Below are the code and all the weights of a small trained network. Each question names an input and a target symbol and asks about switching units off, where a switched-off unit gives its printed mean instead of its output.

import numpy as np


def w(rows, s, z=0):
    codes = np.array(rows[::2]) - 128.0
    scale = np.full(codes.shape[1], s)
    scale[-1] = z or s
    return codes * scale


def norm(h):
    return h / np.sqrt((h * h).mean(-1, keepdims=True) + 1e-5)


def f(y):
    return y / 2 * (1 + np.tanh(0.7978845608 * (y + 0.044715 * y**3)))


def softmax(a):
    e = np.exp(a - a.max(-1, keepdims=True))
    return e / e.sum(-1, keepdims=True)


def log_softmax(a):
    a = a - a.max(-1, keepdims=True)
    return a - np.log(np.exp(a).sum(-1, keepdims=True))


def net(x, mask):
    ids = ['ΓΔΘΞΣΦΩβημπτ'.index(c) for c in x.split()]
    T = len(ids)
    res = E[ids] + P[:T]
    u = 0
    for l in range(2):
        q, k, v = (norm(res) @ M[l].T for M in (Q, K, V))
        z = softmax(np.where(np.tri(T) > 0, q @ k.T / 3**0.5, -1e9)) @ v
        res = res + np.where(mask[u], z, O[l][:, -1]) @ O[l][:, :-1]
        u += 1
        y = f(norm(res) @ A[l][:, :-1].T + A[l][:, -1])
        res = res + np.where(mask[u : u + 4], y, B[l][:, -1]) @ B[l][:, :-1]
        u += 4
    return log_softmax(norm(res)[-1] @ U[:, :-1].T + U[:, -1])


Q, K, V, O, A, B = {}, {}, {}, {}, {}, {}
E = w([
[98,146,198],'Γ',
[118,96,162],'Δ',
[159,102,109],'Θ',
[100,146,195],'Ξ',
[95,148,198],'Σ',
[96,148,202],'Φ',
[234,115,66],'Ω',
[217,115,77],'β',
[91,98,175],'η',
[216,159,111],'μ',
[93,139,87],'π',
[84,250,78],'τ',
],0.019)
P = w([
[170,134,114],'0',
[88,121,92],'1',
[10,138,155],'2',
[51,151,139],'3',
[71,163,144],'4',
[30,169,199],'5',
[118,163,154],'6',
[136,159,165],'7',
[136,163,181],'8',
[161,164,196],'9',
[168,169,219],'10',
[187,168,239],'11',
[202,178,254],'12',
[251,68,170],'13',
],0.0074)
Q[0] = w([
[73,32,65],'0.h0',
[82,197,184],'0.h0',
[130,185,252],'0.h0',
],0.0036)
K[0] = w([
[250,136,114],'0.h0',
[149,197,138],'0.h0',
[120,107,3],'0.h0',
],0.0057)
V[0] = w([
[65,173,45],'0.h0',
[254,63,255],'0.h0',
[224,8,189],'0.h0',
],0.0052)
O[0] = w([
[52,106,28,158],'0.h0',
[222,93,254,97],'0.h0',
[181,140,181,2],'0.h0',
],0.0084,0.0021)
A[0] = w([
[200,155,27,219],'0.n0',
[254,175,51,95],'0.n1',
[148,21,119,255],'0.n2',
[57,32,38,236],'0.n3',
],0.0089,0.0047)
B[0] = w([
[66,59,189,254],'0.n0',
[23,200,167,242],'0.n1',
[87,213,237,162],'0.n2',
[2,103,196,157],'0.n3',
],0.008,0.0066)
Q[1] = w([
[137,55,44],'1.h0',
[218,4,111],'1.h0',
[88,156,233],'1.h0',
],0.015)
K[1] = w([
[101,37,75],'1.h0',
[170,69,131],'1.h0',
[110,255,116],'1.h0',
],0.014)
V[1] = w([
[158,210,27],'1.h0',
[215,226,71],'1.h0',
[149,7,148],'1.h0',
],0.011)
O[1] = w([
[2,224,188,113],'1.h0',
[35,169,104,108],'1.h0',
[214,156,119,1],'1.h0',
],0.018,0.009)
A[1] = w([
[199,119,129,205],'1.n0',
[125,94,211,76],'1.n1',
[125,84,220,1],'1.n2',
[80,36,5,79],'1.n3',
],0.018,0.0061)
B[1] = w([
[109,140,63,177],'1.n0',
[143,189,163,254],'1.n1',
[166,161,177,232],'1.n2',
[145,88,255,142],'1.n3',
],0.02,0.0075)
U = w([
[144,123,96,156],'Γ',
[132,140,103,86],'Δ',
[144,118,101,147],'Θ',
[142,121,101,76],'Ξ',
[149,105,109,155],'Σ',
[144,112,107,73],'Φ',
[142,121,105,82],'Ω',
[143,114,113,66],'β',
[146,103,127,24],'η',
[157,242,189,107],'μ',
[127,7,233,83],'π',
[4,109,119,253],'τ',
],0.012,0.0029)

Each question gives the input, a string of symbols that net reads in full, and the target symbol t.
The units are the heads (3 rows each of Q, K, V and O) and the neurons (one row each of A and B). Each row of codes is followed by its name. A weight is (code - 128) times the scale printed after its matrix; where a second scale follows, it is the last column's (O, A, B and U).
mask holds one flag per unit, layer by layer, with each layer's heads first. A switched-off unit (its flag False) gives its mean, the last column of its rows in O or B, instead of its output. The means were averaged over made-up inputs and are rounded, as every weight is.
A unit's drop is (log p(t) with every unit on - log p(t) with that unit switched off) / (log p(t) with every unit on - log p(t) with every unit switched off).
The circuit of an input: a set's keep is (log p(t) with only the set's units on - log p(t) with every unit switched off) / (log p(t) with every unit on - log p(t) with every unit switched off). Starting from all 10 units, units are removed one at a time, each time the one whose removal leaves the highest keep (on an exact tie, the one counted first), for as long as the keep stays at least 0.8.
circuit, biggest first: the units of the circuit, biggest drop first
most important unit: the unit with the biggest drop
k most important neurons: the k neurons with the biggest drops, biggest first
top k neurons in layer l: the k neurons of layer l with the biggest drops, biggest first
input μ Θ π μ τ Ω, target τ: circuit, biggest first : 1.h0
input μ μ Ξ, target μ: top 3 neurons in layer 0 : 0.n0, 0.n1, 0.n3
input Θ μ π Ξ, target π: circuit, biggest first : 0.h0, 1.h0
input Φ τ Σ Θ Σ Ξ Γ μ τ β μ τ Φ, target τ: top 2 neurons in layer 1 : 1.n2, 1.n1
input Ω Ξ Γ π μ, target π: circuit, biggest first : 0.n0, 1.h0
input Γ Γ Γ τ Ξ Ω Θ μ μ τ τ Ω Γ, target τ: circuit, biggest first : 1.h0, 1.n2
input μ Γ μ μ Σ Σ, target μ: circuit, biggest first : 0.n0, 1.n1, 1.h0
input Σ μ π Γ, target π: circuit, biggest first : 1.h0, 0.h0
input Φ μ Σ Θ π Γ Γ, target π: 4 most important neurons : 1.n3, 0.n1, 0.n2, 0.n3
input Θ π Ξ, target π: 4 most important neurons : 1.n3, 0.n1, 0.n2, 0.n0
input μ Γ μ μ μ μ Θ, target μ: 3 most important neurons : 0.n2, 0.n0, 1.n1
input μ Θ π Θ Φ, target π: 2 most important neurons : 1.n3, 0.n1
input Θ μ μ τ μ Δ μ μ Δ, target μ: 3 most important neurons : 0.n0, 0.n1, 1.n1
input μ Ω β μ Γ, target μ: most important unit : 0.h0
input Θ Σ μ μ Δ Ξ, target μ: top 2 neurons in layer 0 : 0.n0, 0.n3
input μ μ τ π μ Φ Θ β μ μ Σ τ Ξ, target τ: top 2 neurons in layer 1 : 1.n2, 1.n1
input μ μ π Γ Ξ Σ Ω Σ π τ Θ, target τ: 2 most important neurons : 0.n1, 1.n2
input τ μ μ μ Φ μ Ω Γ τ β β, target τ: top 2 neurons in layer 0 : 0.n1, 0.n0
input μ Θ μ τ Γ η μ Ω μ τ η π τ Ξ, target τ: top 3 neurons in layer 1 : 1.n2, 1.n1, 1.n3
input Γ μ Φ, target μ: most important unit : 0.h0
input μ μ Φ, target μ: top 2 neurons in layer 1 : 1.n1, 1.n3
input τ μ μ π Δ Γ, target μ: 4 most important neurons : 0.n0, 0.n1, 1.n1, 0.n3
input μ η Σ, target μ: 3 most important neurons : 0.n0, 0.n1, 1.n1
input τ τ μ Θ μ Σ Ω Θ Φ μ μ τ, target τ: 2 most important neurons : 1.n1, 1.n2
input μ τ τ Φ Ξ μ Ξ μ β τ μ μ μ η, target μ: top 3 neurons in layer 0 : 0.n0, 0.n1, 0.n2
